Each row is followed by its class.
5 22 37 10 -20 7 -2 -8 10 2 43 -6 40 19 5 8 17 10 14 -9 -6 -6 5 19 -14 24 13 16 5 2 11 -19 -13 14 -15 0 -18 -3 -28 0 -7 | Puf
-1 -1 15 -4 -3 9 -3 -18 -2 -10 34 1 -3 14 -12 9 5 39 4 -5 -15 7 -20 14 2 17 7 9 -3 11 9 -1 6 -9 -6 -1 -46 4 1 -10 3 | Vek
-3 -4 10 7 -2 -16 -5 -5 -12 9 21 -20 9 -4 -3 -4 18 -4 18 -16 -12 -3 -12 17 -4 19 -8 27 3 9 9 -26 -25 -7 -9 0 -46 -9 16 3 -2 | kaluv
-9 0 -7 4 -17 -28 6 -2 -20 7 37 1 -2 17 -20 15 -1 -1 12 -14 -14 3 -15 -32 6 -4 -19 24 10 -3 15 -12 -52 -20 9 -7 -4 8 -5 -10 20 | Puf
-10 -3 -4 -3 -28 -16 -1 -17 -4 -16 18 15 7 -4 -17 9 -21 36 27 3 -3 -11 -28 6 3 -2 -6 16 -2 8 34 3 -2 -42 7 3 -29 9 -3 -13 20 | fup
-31 4 38 -9 44 21 -12 53 1 -2 44 -76 79 43 -31 -13 -11 32 63 1 22 -17 39 32 -20 20 -3 -10 -32 25 -25 -15 22 -3 -23 8 -64 3 25 -4 18 | Rig
-6 -2 10 -24 -26 10 -20 4 2 -17 63 19 -14 18 -18 2 -3 53 27 33 -9 17 13 13 1 -5 8 11 -1 21 15 -8 -29 -25 0 -5 -38 25 1 -11 16 | Rig
-15 3 13 -5 -38 23 -14 14 -7 -8 34 18 43 23 1 -6 -2 23 5 35 4 4 -21 10 0 -3 -2 2 -22 22 -15 2 2 -37 -33 17 15 8 -10 -1 11 | rira
-11 11 -25 17 12 -4 8 -8 6 7 34 -26 -10 9 4 -11 -3 58 -8 0 -2 25 -19 -15 -5 25 -12 -1 26 27 -17 -13 -17 -19 -1 -1 -26 -23 2 2 -32 | midob
-2 1 -5 12 44 -34 10 -15 -4 30 2 -36 10 5 -9 -11 20 -20 16 19 -17 1 4 28 9 21 -2 -4 9 -25 0 -24 -33 18 -11 4 -16 -13 18 -29 -1 | rira
1 -15 -21 1 -8 -5 -4 -15 0 -37 49 7 -19 -1 -1 -4 -10 7 -23 13 4 -7 -31 1 -2 5 -3 11 5 11 17 -19 -3 -53 -13 10 -17 2 6 -3 5 | lozun
-2 9 -5 4 8 -3 5 2 3 -20 24 -1 -19 20 9 -19 8 13 -28 7 -13 -3 16 6 0 12 7 -16 -4 22 -11 -20 31 9 12 1 -14 -7 -8 -18 0 | rira
4 3 -2 11 13 14 -13 8 3 -10 6 2 -12 9 23 -7 -12 25 5 34 16 1 -16 -19 -2 20 2 2 5 -12 -2 -11 -4 -11 3 24 9 -10 -4 9 -18 | Rig
2 15 8 9 -23 -4 8 -28 -4 2 3 8 21 38 -10 -3 -4 40 -12 30 -3 -4 7 13 10 -8 37 -12 21 0 -28 -5 -3 -7 -6 15 -16 22 -12 -29 0 | rira
12 -14 2 -1 10 26 -4 14 -14 -11 14 17 1 7 -8 -3 14 7 6 11 5 4 -2 14 39 -6 -11 -16 -14 -5 -10 -18 21 -14 -6 10 -8 -8 -13 -18 3 | Rig
18 11 -14 -19 -9 -3 -13 8 -13 0 3 24 17 -15 -22 25 13 -5 12 7 10 -17 -1 -25 -27 -10 -20 16 -32 8 34 -9 15 -29 5 0 -23 -5 -7 26 34 | fup
-12 5 -24 30 -5 -43 40 5 -33 41 43 -75 -8 51 6 -4 26 -89 53 -21 -26 -56 -100 18 -34 12 6 18 8 -8 -14 -17 -41 5 -15 -11 -20 -20 -16 9 -20 | Rig
-19 0 1 18 -27 -5 25 -12 -6 -9 -9 -2 16 11 -10 9 -3 3 1 19 9 28 -6 -11 11 14 -16 10 0 -4 -6 -32 -4 -26 11 -8 -21 10 -21 -5 8 | midob
37 22 30 -21 19 -30 -31 42 -18 -71 20 21 57 -49 -15 -9 -13 54 -20 -32 -5 3 0 17 39 4 44 -26 15 11 -51 -18 33 19 15 11 13 25 -31 -33 18 | gez
0 23 14 -5 10 4 -11 -17 3 -17 10 25 20 -16 -9 10 -1 39 -12 -6 -11 -35 7 -4 -21 -2 7 -11 19 -2 -11 -16 -6 18 -9 -25 25 -9 -5 -2 9 | lozun
-4 -24 -10 6 -7 10 9 -16 -12 -8 3 18 10 2 2 8 -8 28 17 -26 5 10 -33 -18 -7 8 -21 18 0 -16 -12 -13 -9 -23 -2 0 -6 -40 -18 -29 9 | kaluv
-22 3 15 -15 35 9 -4 27 -15 -7 2 4 -4 6 1 4 9 11 44 24 8 12 -17 -10 -6 27 -37 13 5 -11 10 -22 6 -32 -6 -11 4 -34 0 38 -9 | mapot
13 9 22 -12 -33 17 -5 -7 -6 2 9 10 13 2 -18 20 9 10 1 -17 -8 7 -4 -23 10 -5 32 35 18 -7 4 0 21 -33 -5 2 -9 1 0 6 7 | Puf
13 1 -10 -22 -41 2 -4 5 -17 -33 27 26 21 7 10 13 -17 -10 -14 43 2 -13 -46 38 -10 11 -20 17 -10 6 -3 -22 -6 -34 -3 -3 -23 -1 -15 -9 24 | kaluv
-14 -7 -13 3 22 -1 -9 -13 -4 -34 28 -14 -1 14 -5 -6 -3 23 24 33 3 2 -35 20 9 17 15 -12 15 15 -5 -6 7 -34 -23 20 -4 -12 -12 -13 7 | rira
2 1 0 6 2 -9 18 -17 -13 3 16 -35 15 15 -9 -20 8 -2 12 -19 -7 19 8 2 22 3 -3 16 -8 7 13 -9 2 -18 -3 -5 -44 -9 3 -25 -11 | midob
11 -1 23 1 -21 -20 1 -9 -13 -17 52 25 -13 7 -27 -11 7 64 -24 -7 -8 -12 -13 11 -28 -13 44 -2 20 30 -8 0 13 -11 15 4 -22 15 3 8 5 | gez
5 11 1 -23 -10 0 -5 3 -6 -11 2 2 -42 -3 -5 11 -10 14 3 36 17 23 -11 10 8 -1 9 13 26 3 13 -13 -7 -6 0 -6 -14 -19 6 8 6 | fup
4 21 1 -25 -14 -43 -17 -20 -5 -25 -14 -1 8 -29 -23 3 -28 -18 5 35 1 -10 -8 -5 15 -12 -17 -6 25 26 -16 1 -2 12 -11 2 9 -14 -6 -15 18 | fup
20 -54 39 -40 16 10 -18 46 -15 -62 7 -9 9 6 17 -4 -22 11 18 18 60 10 -1 -2 -43 20 -35 -43 -9 -15 -28 -6 47 29 -14 4 2 -57 -39 19 34 | kaluv
14 4 13 -7 19 -3 8 -33 -13 -6 31 -26 -6 24 -17 -11 5 44 10 0 -5 7 -7 -11 -4 -5 6 7 4 7 17 -36 1 -6 -8 -6 21 -38 -15 -32 -7 | lozun
-14 9 -13 11 -38 22 4 -28 5 -25 -3 21 -13 -3 -3 -2 -4 -4 12 34 6 -11 -8 11 -6 -8 -5 21 9 10 16 -11 11 -18 9 3 -9 -11 -1 29 11 | midob
-5 10 18 1 9 -2 16 29 -19 -6 0 13 18 5 -5 -15 12 14 1 8 15 16 -8 4 -3 6 -12 -9 14 -13 -14 -31 41 -17 9 -24 -4 -12 -6 -3 15 | gez
-22 -2 -49 -30 44 2 -24 36 11 -15 14 -24 -62 -26 15 -27 -17 -27 21 37 9 54 37 -1 19 -5 -54 -21 18 15 -4 -1 -16 -36 -11 -7 3 -11 35 5 4 | mapot
14 18 6 -22 -32 3 4 -4 -2 -11 45 0 27 -9 -6 -19 -2 18 10 -8 -27 12 -7 19 -27 1 -5 0 5 5 -24 -12 23 -16 1 -6 3 -2 -25 -6 1 | mapot
0 -14 8 13 28 -27 -17 -9 -15 18 -6 -17 10 7 -4 -5 11 37 24 -20 17 3 8 -3 -30 18 15 -2 0 4 4 -12 -16 -22 -1 -2 -53 3 5 -18 2 | kaluv
6 7 -5 1 24 -8 -15 13 -7 -4 15 -2 16 0 -12 6 -2 -9 10 -5 -11 -20 2 -10 13 4 -1 -10 -15 11 -3 -5 0 -3 2 10 -15 3 -2 -16 6 | Rig
0 13 8 -3 0 6 11 10 4 -13 23 4 27 4 0 0 -2 4 -44 37 12 22 -9 -8 -15 20 -1 11 1 1 -35 -15 12 -29 -19 5 -9 4 5 6 -3 | gez
6 -12 3 -3 0 9 12 13 -19 -22 26 21 5 16 -3 12 -3 -6 -11 5 0 5 -5 -1 14 -1 -21 -22 3 -2 6 -9 0 -7 1 3 14 -1 -19 -4 31 | Vek
3 -1 -14 -5 -10 10 -6 -26 8 -4 16 0 4 6 2 0 8 -9 -17 -6 -34 -9 24 1 -8 5 11 5 3 -6 -20 -1 0 -16 -3 -3 -27 27 -2 -6 13 | kaluv
-7 -6 3 -5 -11 -36 29 -4 14 -8 18 -20 -8 26 -2 7 -4 14 -6 19 -13 6 -31 28 -21 21 28 21 -11 -3 -10 0 13 -27 18 -9 -41 43 -5 -21 -10 | gez
2 -26 19 -3 14 -16 -12 -8 -4 -35 -9 -15 0 -42 8 14 9 11 10 -3 8 49 -11 -29 28 36 -40 -7 3 10 6 -19 -8 -5 -21 1 -4 -6 -25 5 -4 | kaluv
8 -2 7 -10 -2 -5 -7 -25 -7 -71 -46 -8 -8 -77 5 11 -34 5 -24 -15 -20 -29 -9 -29 -1 20 -1 25 19 -29 6 21 18 21 29 -4 -2 34 40 58 21 | kaluv
2 2 -8 16 -8 8 24 -7 7 -21 15 -2 57 -4 8 4 -5 15 7 -11 12 -17 10 -5 -23 19 -3 11 0 -5 8 -37 28 -43 4 3 -21 -21 -12 -9 14 | midob
9 4 4 -10 -17 9 2 -2 -8 26 20 23 23 29 0 13 -11 60 18 23 0 -3 -36 15 -24 -4 -13 -12 4 -4 1 -7 2 -23 -5 -9 9 -25 -13 -29 13 | Vek
-11 0 11 -10 14 -4 26 0 -27 -6 20 -50 -3 6 -21 4 -9 -17 -14 -14 -13 -6 22 -28 -10 -10 2 4 3 12 -8 5 -4 -36 -15 -5 -9 19 36 29 6 | mapot
-10 -6 -8 -15 -10 -10 6 20 4 -25 41 4 25 17 -5 14 -21 -7 -5 -28 9 -13 9 -11 -17 -12 3 9 -8 1 -18 6 -49 -7 -18 -10 -12 16 -4 -21 18 | lozun
1 0 -24 3 11 0 -2 13 -8 -14 10 30 -1 6 20 -1 8 41 13 35 9 -11 -27 17 12 6 -38 -37 12 -9 -1 -25 9 -11 -6 -9 -4 -23 -19 -13 7 | rira
3 3 38 14 -27 0 -7 -18 6 5 3 -20 -7 7 25 22 29 18 5 -3 -11 8 10 -1 -7 29 18 -1 -4 12 23 -38 18 -11 -9 -11 -53 26 -27 14 -11 | kaluv
7 -21 76 -30 -10 -9 5 62 33 14 24 -15 35 -3 -15 59 -21 17 2 -6 31 58 39 42 1 32 33 -25 -11 9 8 -11 -3 28 -10 16 -25 -5 -22 -27 13 | fup
5 17 4 17 8 18 27 -22 -9 -40 -45 -3 60 -25 10 24 -40 34 12 29 66 40 -59 4 -50 25 25 24 -37 -34 33 20 2 -42 -2 -4 -4 21 -16 -18 9 | gez
13 34 13 9 31 -8 3 8 9 42 -33 -89 20 -7 11 5 28 13 3 30 8 13 40 33 -9 19 58 1 22 17 -9 -38 6 -19 -19 2 -6 52 40 16 -19 | Vek
-9 -14 -5 15 -14 3 -2 5 12 8 26 7 -26 21 24 -8 -7 -3 2 2 -12 -6 -19 -4 -1 7 -12 -14 5 -5 -20 -4 14 -26 -4 30 4 -12 -18 13 -28 | mapot
3 12 1 -12 4 4 -20 -11 8 -7 31 14 -5 8 7 -10 12 -14 -9 21 -14 18 10 12 9 12 21 -2 3 12 11 14 -2 -9 -25 5 -31 -2 -1 -20 -2 | rira
-5 -14 15 -5 8 -2 6 9 -2 -13 19 10 33 24 15 -3 4 3 31 11 10 -24 -13 16 -22 15 12 -10 10 -18 1 3 8 -13 -24 3 4 -25 -15 -10 10 | rira
7 1 -6 -5 5 -7 -6 -4 -7 2 7 28 52 18 -17 2 0 8 7 3 0 -24 33 5 -20 -3 -22 -12 9 -5 -10 3 -18 -1 7 5 -29 9 -6 0 29 | kaluv
-14 20 -23 9 -8 5 10 -19 -2 5 27 22 10 -1 -22 -9 15 -23 -8 12 -9 26 -10 10 -34 24 -4 7 19 -21 -12 -22 -13 -17 9 -14 -14 2 -26 1 32 | fup
10 -4 8 6 -17 15 23 6 -2 -3 25 -33 30 13 1 -17 -13 5 17 -17 12 15 10 11 -12 -3 0 4 -30 1 12 9 0 2 4 9 -25 17 0 -21 0 | Rig
23 22 4 -1 13 -25 -16 -35 0 -27 16 -4 25 -21 -8 -3 -1 37 3 -5 2 -21 10 16 -7 5 10 12 -5 29 17 -3 -12 6 -5 0 -22 0 -3 -34 -7 | Puf
5 14 3 -5 17 11 -4 -3 -3 24 29 10 10 19 -16 5 -10 48 -38 39 13 22 13 -4 -4 17 2 0 12 8 1 -19 -7 -41 -12 13 -21 -23 18 -14 0 | fup
9 -15 -2 -11 -14 -10 7 33 -14 -16 16 4 7 -3 -6 11 -8 9 25 -13 14 -2 -38 28 3 -4 -5 -10 11 -9 -30 -8 4 -19 -1 15 -18 -6 -18 10 -4 | mapot
31 -7 10 -9 -20 -17 29 -15 -14 -15 -8 20 -4 1 -5 -4 9 35 -18 23 5 7 -32 -16 -1 -14 -11 -2 7 -1 -12 -15 46 -15 10 0 27 -14 -26 -3 -11 | gez
-5 21 5 -11 -32 15 0 0 -2 -1 20 -11 -3 2 -11 2 -4 12 30 -3 2 28 -5 -18 11 -5 -1 42 10 10 17 -25 -4 -13 -2 6 -8 -28 -4 4 8 | fup
-10 -9 9 -21 -27 0 -11 12 -3 -11 60 12 9 22 1 7 -14 76 27 -2 -21 -8 -14 -1 -7 -3 -19 13 -26 8 -1 3 -20 -47 -8 0 -31 23 -7 1 -9 | mapot
2 -3 -7 0 3 4 9 20 -22 -7 28 -12 26 15 -18 -13 3 -15 9 -14 13 12 -28 -12 7 -9 -13 14 3 7 -6 -23 -10 -23 -11 16 44 -22 -10 5 4 | lozun
-22 17 18 17 -1 5 -28 13 -8 24 8 -12 8 14 8 0 -21 -6 5 19 7 30 -19 -15 -14 31 -25 0 -6 19 11 -19 -16 -6 -2 11 -10 -27 -1 2 5 | kaluv
11 -12 -13 -31 32 28 42 3 19 -11 12 -55 114 -6 -60 10 4 13 86 -6 43 60 15 65 -26 24 -10 10 32 -38 4 16 21 -41 -15 2 -52 2 -1 -9 40 | Puf
4 10 -10 -11 -1 -11 3 -22 13 9 9 -28 34 2 -32 -14 5 -15 23 23 -5 15 10 34 -26 7 1 9 -5 17 -7 7 6 -1 2 6 -28 -4 -2 -2 4 | midob
-19 5 -1 7 -23 6 -20 19 -10 23 -12 19 11 19 7 13 -23 24 29 15 9 -1 -44 5 -13 7 -27 12 -6 -5 11 13 -29 -11 13 5 -17 0 5 17 3 | kaluv
-8 7 -14 17 7 24 4 -14 6 -9 -7 -10 -17 -10 18 8 -9 10 -11 -10 10 16 -1 16 -18 17 -10 -2 -7 4 6 5 -20 21 3 -12 -40 -1 6 0 -4 | kaluv
5 12 38 -3 -23 -19 6 -33 -9 0 -23 -7 7 23 -2 0 -25 34 18 28 11 -5 -18 21 3 6 29 39 20 -25 17 -3 -7 -4 10 -6 -13 -3 7 -36 -9 | Puf
3 9 -13 17 -5 27 38 -18 -22 -14 31 -37 30 10 -29 -13 -14 16 14 -7 9 27 -21 -5 4 -5 2 -1 13 28 18 7 9 -41 2 20 8 6 -1 0 4 | Rig
-9 -15 9 19 23 1 -66 27 27 28 -5 2 -47 -11 34 10 15 61 30 26 5 -8 36 29 54 -9 7 -35 7 -12 -17 -36 -38 17 -22 14 12 14 7 -16 -18 | Puf
1 3 -17 2 11 -6 6 -45 -16 -27 40 -10 19 9 -18 -30 7 14 -20 10 -14 18 4 3 3 14 -12 17 -26 16 1 0 -14 -31 -7 -8 -46 10 -5 -29 -1 | midob
-10 51 -63 28 -21 7 -18 -26 10 20 24 21 76 -6 -19 -22 -2 -96 10 0 12 -16 -27 -10 -61 5 7 53 10 3 35 18 -23 -88 -17 29 -51 18 30 25 24 | lozun
27 1 23 -25 -31 -28 -6 48 12 41 27 -62 0 21 9 -19 1 9 -10 28 -14 3 -32 47 -7 12 19 33 -19 10 -41 -9 -7 49 -1 42 -8 -9 35 17 -45 | rira
-29 -7 3 10 21 -19 12 38 -11 17 13 -28 33 -1 -17 3 10 1 55 -4 0 16 -16 43 -3 21 -34 -15 -15 -30 0 -32 -36 34 7 -16 -17 -2 -1 -14 32 | rira
9 -4 8 -7 -2 -24 15 -24 -1 5 14 -16 7 19 -12 13 14 -19 9 10 -17 -38 11 -3 -15 -8 -18 -16 18 8 -15 -17 2 23 -17 -2 -4 -16 -8 0 17 | Vek
-23 26 25 -2 -22 -2 0 -12 1 28 -8 -7 -15 31 -9 2 -33 47 -4 23 -1 18 1 -12 11 -7 13 -5 33 18 -14 15 -10 3 -2 -3 10 -8 4 -15 -14 | fup
